Here is a tiny trained network, its code and every weight. The questions are about switching its units off for an input and a target symbol, where a switched-off unit gives its printed mean instead of its output.

import numpy as np


def w(rows, s, z=0):
    codes = np.array(rows[::2]) - 128.0
    scale = np.full(codes.shape[1], s)
    scale[-1] = z or s
    return codes * scale


def norm(h):
    return h / np.sqrt((h * h).mean(-1, keepdims=True) + 1e-5)


def f(y):
    return np.maximum(y, 0)


def softmax(a):
    e = np.exp(a - a.max(-1, keepdims=True))
    return e / e.sum(-1, keepdims=True)


def log_softmax(a):
    a = a - a.max(-1, keepdims=True)
    return a - np.log(np.exp(a).sum(-1, keepdims=True))


def net(x, mask):
    ids = ['ΔΠζλσψ'.index(c) for c in x.split()]
    T = len(ids)
    res = E[ids] + P[:T]
    r = norm(res)
    for j in range(3):
        rows = slice(3 * j, 3 * j + 3)
        q, k, v = (r @ M[0][rows].T for M in (Q, K, V))
        z = softmax(np.where(np.tri(T) > 0, q @ k.T / 3**0.5, -1e9)) @ v
        o = O[0][rows]
        res = res + np.where(mask[j], z, o[:, -1]) @ o[:, :-1]
    y = f(norm(res) @ A[0][:, :-1].T + A[0][:, -1])
    res = res + np.where(mask[3:15], y, B[0][:, -1]) @ B[0][:, :-1]
    return log_softmax(norm(res)[-1] @ U[:, :-1].T + U[:, -1])


Q, K, V, O, A, B = {}, {}, {}, {}, {}, {}
E = w([
[51,192,195,113],'Δ',
[60,185,193,98],'Π',
[67,162,180,98],'ζ',
[255,167,204,188],'λ',
[47,192,177,131],'σ',
[46,148,153,127],'ψ',
],0.0046)
P = w([
[254,61,19,153],'0',
[117,12,88,140],'1',
[98,19,117,109],'2',
[89,38,137,96],'3',
[94,56,154,93],'4',
[97,73,169,97],'5',
[100,91,182,95],'6',
[93,106,191,101],'7',
],0.0031)
Q[0] = w([
[211,88,2,98],'head 1',
[77,164,84,129],'head 1',
[208,85,92,218],'head 1',
[123,109,201,104],'head 2',
[185,146,175,195],'head 2',
[151,141,92,203],'head 2',
[78,105,182,74],'head 3',
[104,54,174,34],'head 3',
[10,183,218,44],'head 3',
],0.0057)
K[0] = w([
[22,80,227,44],'head 1',
[55,215,81,161],'head 1',
[114,117,248,96],'head 1',
[219,76,190,150],'head 2',
[190,158,2,168],'head 2',
[73,182,55,143],'head 2',
[192,109,100,186],'head 3',
[211,117,82,73],'head 3',
[221,138,150,194],'head 3',
],0.005)
V[0] = w([
[133,19,142,1],'head 1',
[82,104,22,171],'head 1',
[70,55,39,210],'head 1',
[192,80,135,240],'head 2',
[7,186,121,119],'head 2',
[174,130,69,235],'head 2',
[163,215,201,158],'head 3',
[111,156,35,52],'head 3',
[19,171,172,63],'head 3',
],0.0036)
O[0] = w([
[29,179,213,212,65],'head 1',
[163,91,38,230,180],'head 1',
[183,116,105,192,139],'head 1',
[135,122,191,123,42],'head 2',
[220,92,40,151,228],'head 2',
[75,88,165,54,5],'head 2',
[21,63,93,94,146],'head 3',
[129,252,53,140,146],'head 3',
[154,120,97,76,11],'head 3',
],0.0036,0.0018)
A[0] = w([
[124,78,74,200,219],'neuron 1',
[118,137,234,224,185],'neuron 2',
[117,147,114,129,124],'neuron 3',
[254,136,167,231,46],'neuron 4',
[114,130,99,18,65],'neuron 5',
[133,181,121,184,52],'neuron 6',
[139,132,174,67,80],'neuron 7',
[183,72,199,213,136],'neuron 8',
[26,163,181,122,255],'neuron 9',
[66,121,137,90,117],'neuron 10',
[138,88,73,40,143],'neuron 11',
[133,138,58,74,44],'neuron 12',
],0.0053,0.0026)
B[0] = w([
[164,234,207,77,188],'neuron 1',
[105,58,139,138,226],'neuron 2',
[160,128,110,115,136],'neuron 3',
[56,57,25,125,174],'neuron 4',
[80,121,134,187,161],'neuron 5',
[194,63,204,208,148],'neuron 6',
[141,172,148,178,148],'neuron 7',
[55,177,64,83,175],'neuron 8',
[184,131,141,80,253],'neuron 9',
[117,155,76,136,176],'neuron 10',
[119,99,211,114,173],'neuron 11',
[132,2,107,172,150],'neuron 12',
],0.004,0.0055)
U = w([
[48,30,85,99,134],'Δ',
[80,242,107,54,160],'Π',
[150,189,225,198,116],'ζ',
[123,140,135,125,5],'λ',
[255,115,88,100,134],'σ',
[96,149,48,223,198],'ψ',
],0.008,0.0034)

Each question gives the input, a string of symbols that net reads in full, and the target symbol t.
The units are the heads (3 rows each of Q, K, V and O) and the neurons (one row each of A and B). Each row of codes is followed by its name. A weight is (code - 128) times the scale printed after its matrix; where a second scale follows, it is the last column's (O, A, B and U).
mask holds one flag per unit, heads first, then neurons. A switched-off unit (its flag False) gives its mean, the last column of its rows in O or B, instead of its output. The means were averaged over made-up inputs and are rounded, as every weight is.
A unit's drop is (log p(t) with every unit on - log p(t) with that unit switched off) / (log p(t) with every unit on - log p(t) with every unit switched off).
The circuit of an input: a set's keep is (log p(t) with only the set's units on - log p(t) with every unit switched off) / (log p(t) with every unit on - log p(t) with every unit switched off). Starting from the 12 units with the biggest drops (on a tie, the unit counted first), units are removed one at a time, each time the one whose removal leaves the highest keep (on an exact tie, the one counted first), for as long as the keep stays at least 0.8.
units of the circuit, in order: the units of the circuit, biggest drop first
most important unit: the unit with the biggest drop
heads that matter: for each layer, one digit per head in row order, 1 if its drop is at least 0.15 and else 0, layers parted by /
drop of u: that unit's drop, to one decimal
input ζ Δ ζ, target ζ: heads that matter => 001
input ψ ψ ψ, target ψ: heads that matter => 101
input ζ Π Π Π Δ Π Δ, target ζ: units of the circuit, in order => [head 2; head 3; neuron 6]
input σ ζ Δ ψ ζ ζ, target σ: heads that matter => 110
input Δ Π Π Δ Π ψ σ, target Δ: heads that matter => 110
input Δ Δ ψ ζ Π ζ Π, target Δ: units of the circuit, in order => [head 1; head 2; neuron 12; neuron 5]
input σ σ Π ζ Δ, target σ: heads that matter => 110
input Π ψ Π, target Π: units of the circuit, in order => [head 3; neuron 2]
input σ Π Π σ ψ, target σ: heads that matter => 110
input Δ ψ Π σ Δ Δ Δ Π, target Δ: heads that matter => 111
input ψ Δ ζ σ ζ, target ψ: most important unit => neuron 4
input ψ σ ζ Δ Π ζ Δ, target ψ: units of the circuit, in order => [head 1; head 2]
input ψ σ Π Π Δ, target ψ: heads that matter => 100
input Π ζ ζ, target Π: most important unit => head 3
input σ ζ σ, target σ: heads that matter => 100
input σ Π ζ Δ σ ψ Δ ζ, target σ: heads that matter => 010
input ψ σ ψ ζ ψ ζ ψ, target ψ: heads that matter => 100
input σ ζ σ Π Π ζ Π Π, target σ: heads that matter => 110
input Π ψ ψ Δ, target Π: heads that matter => 001
input λ σ λ, target Δ: heads that matter => 000
input Π σ σ, target Π: heads that matter => 000
input ψ ζ Δ ζ σ, target ψ: units of the circuit, in order => [head 1]
input ψ σ ψ ζ Δ σ Δ Π, target ψ: units of the circuit, in order => [head 1; head 2]
input σ Π σ σ Π Δ Π Δ, target σ: drop of head 2 => 0.7
input ζ Δ Π Δ Π Π ψ, target ζ: drop of head 2 => 0.2
input ζ Π σ, target ζ: drop of head 2 => 0.0
input Π ψ σ, target Π: drop of head 3 => 0.2
